Below is a small trained network, with its code and all its weights. Each question gives an input and a class and asks what happens when units are switched off, that is, made to give their printed mean instead of their output.

import numpy as np


def w(rows, s, z=0):
    codes = np.array(rows[::2]) - 128.0
    scale = np.full(codes.shape[1], s)
    scale[-1] = z or s
    return codes * scale


def norm(h):
    return h / np.sqrt((h * h).mean(-1, keepdims=True) + 1e-5)


def f(y):
    return y / 2 * (1 + np.tanh(0.7978845608 * (y + 0.044715 * y**3)))


def log_softmax(a):
    a = a - a.max(-1, keepdims=True)
    return a - np.log(np.exp(a).sum(-1, keepdims=True))


def net(x, mask):
    res = np.array(x, float).reshape(1, 2) / 4 @ E
    u = 0
    for l in range(4):
        y = f(norm(res) @ A[l][:, :-1].T + A[l][:, -1])
        res = res + np.where(mask[u : u + 5], y, B[l][:, -1]) @ B[l][:, :-1]
        u += 5
    return log_softmax(norm(res)[-1] @ U[:, :-1].T + U[:, -1])


A, B = {}, {}
E = w([
[250,149,65,121,104,105,121],'x0',
[107,131,46,157,82,161,134],'x1',
],0.019)
A[0] = w([
[145,68,210,38,131,3,169,181],'L0N1',
[104,161,100,69,216,47,202,91],'L0N2',
[225,244,104,113,48,206,127,119],'L0N3',
[24,84,165,212,135,202,142,123],'L0N4',
[77,65,130,151,127,20,4,4],'L0N5',
],0.0055,0.0029)
B[0] = w([
[143,127,69,170,84,192,193,243],'L0N1',
[78,105,108,82,73,152,46,135],'L0N2',
[86,113,178,224,187,172,100,242],'L0N3',
[193,135,129,204,161,130,84,254],'L0N4',
[165,254,34,78,133,115,50,113],'L0N5',
],0.0085,0.0045)
A[1] = w([
[147,135,189,107,134,98,179,168],'L1N1',
[163,95,150,168,133,183,116,89],'L1N2',
[147,139,186,6,143,110,134,107],'L1N3',
[141,153,121,153,133,133,197,47],'L1N4',
[159,128,111,100,114,107,117,6],'L1N5',
],0.015,0.002)
B[1] = w([
[118,154,94,135,72,157,222,203],'L1N1',
[111,118,178,57,31,93,124,255],'L1N2',
[209,62,113,65,84,148,251,189],'L1N3',
[120,158,127,20,143,128,77,164],'L1N4',
[133,38,131,167,168,147,114,145],'L1N5',
],0.012,0.0071)
A[2] = w([
[201,83,49,10,92,60,135,250],'L2N1',
[247,108,89,147,186,45,39,110],'L2N2',
[105,77,97,150,82,49,135,220],'L2N3',
[88,143,2,164,62,215,176,2],'L2N4',
[46,172,159,20,56,119,124,41],'L2N5',
],0.0077,0.0025)
B[2] = w([
[50,143,150,218,124,173,170,254],'L2N1',
[88,146,251,192,166,86,21,181],'L2N2',
[125,198,129,114,102,226,165,167],'L2N3',
[171,21,120,85,95,107,235,190],'L2N4',
[98,203,28,152,125,62,91,187],'L2N5',
],0.012,0.0085)
A[3] = w([
[163,112,98,92,102,199,198,173],'L3N1',
[244,162,137,212,122,104,80,11],'L3N2',
[151,44,154,91,94,186,106,126],'L3N3',
[158,31,38,113,135,164,208,208],'L3N4',
[61,126,186,148,189,204,108,9],'L3N5',
],0.011,0.0015)
B[3] = w([
[156,95,142,7,104,105,172,235],'L3N1',
[87,93,164,176,195,172,68,174],'L3N2',
[137,150,120,149,84,112,130,158],'L3N3',
[171,155,165,91,149,149,190,254],'L3N4',
[174,102,137,200,150,172,68,202],'L3N5',
],0.017,0.009)
U = w([
[192,100,182,54,95,154,252,233],'0',
[117,101,214,240,151,192,89,199],'1',
[66,240,104,127,52,82,117,202],'2',
[149,121,132,61,149,99,77,17],'3',
[147,161,111,71,207,72,96,6],'4',
[147,125,100,97,195,63,108,25],'5',
[146,136,119,93,162,67,109,3],'6',
[151,124,114,102,170,54,113,12],'7',
],0.014,0.0052)

Each question gives the input, the list of numbers given to net, and the class t.
The units are the neurons (one row each of A and B). Each row of codes is followed by its name. A weight is (code - 128) times the scale printed after its matrix; where a second scale follows, it is the last column's (A, B and U).
mask holds one flag per neuron, layer by layer. A switched-off neuron (its flag False) gives its mean, the last column of its row in B, instead of its output. The means were averaged over made-up inputs and are rounded, as every weight is.
A unit's drop is (log p(t) with every unit on - log p(t) with that unit switched off) / (log p(t) with every unit on - log p(t) with every unit switched off).
unit that matters most: the unit with the biggest drop
top k neurons: the k neurons with the biggest drops, biggest first
top k neurons in layer l: the k neurons of layer l with the biggest drops, biggest first
drop of u: that unit's drop, to one decimal
input [1,3], class 2: top 4 neurons	[L1N2; L0N3; L2N5; L1N1]
input [1,0], class 2: unit that matters most	L1N2
input [-4,2], class 1: top 2 neurons	[L0N1; L1N4]
input [-4,0], class 1: top 2 neurons in layer 1	[L1N4; L1N1]
input [-8,8], class 0: top 3 neurons	[L2N4; L2N2; L0N3]
input [6,5], class 1: top 2 neurons	[L1N1; L2N2]
input [3,3], class 2: top 3 neurons	[L0N3; L1N2; L1N1]
input [2,3], class 2: top 2 neurons	[L1N2; L0N3]
input [4,2], class 1: top 2 neurons	[L1N1; L0N1]
input [-3,3], class 2: top 3 neurons in layer 1	[L1N1; L1N2; L1N3]
input [2,0], class 2: drop of L1N2	0.9
input [2,-1], class 2: drop of L1N2	0.1
input [1,1], class 2: drop of L1N2	0.7
input [8,-6], class 1: unit that matters most	L2N2
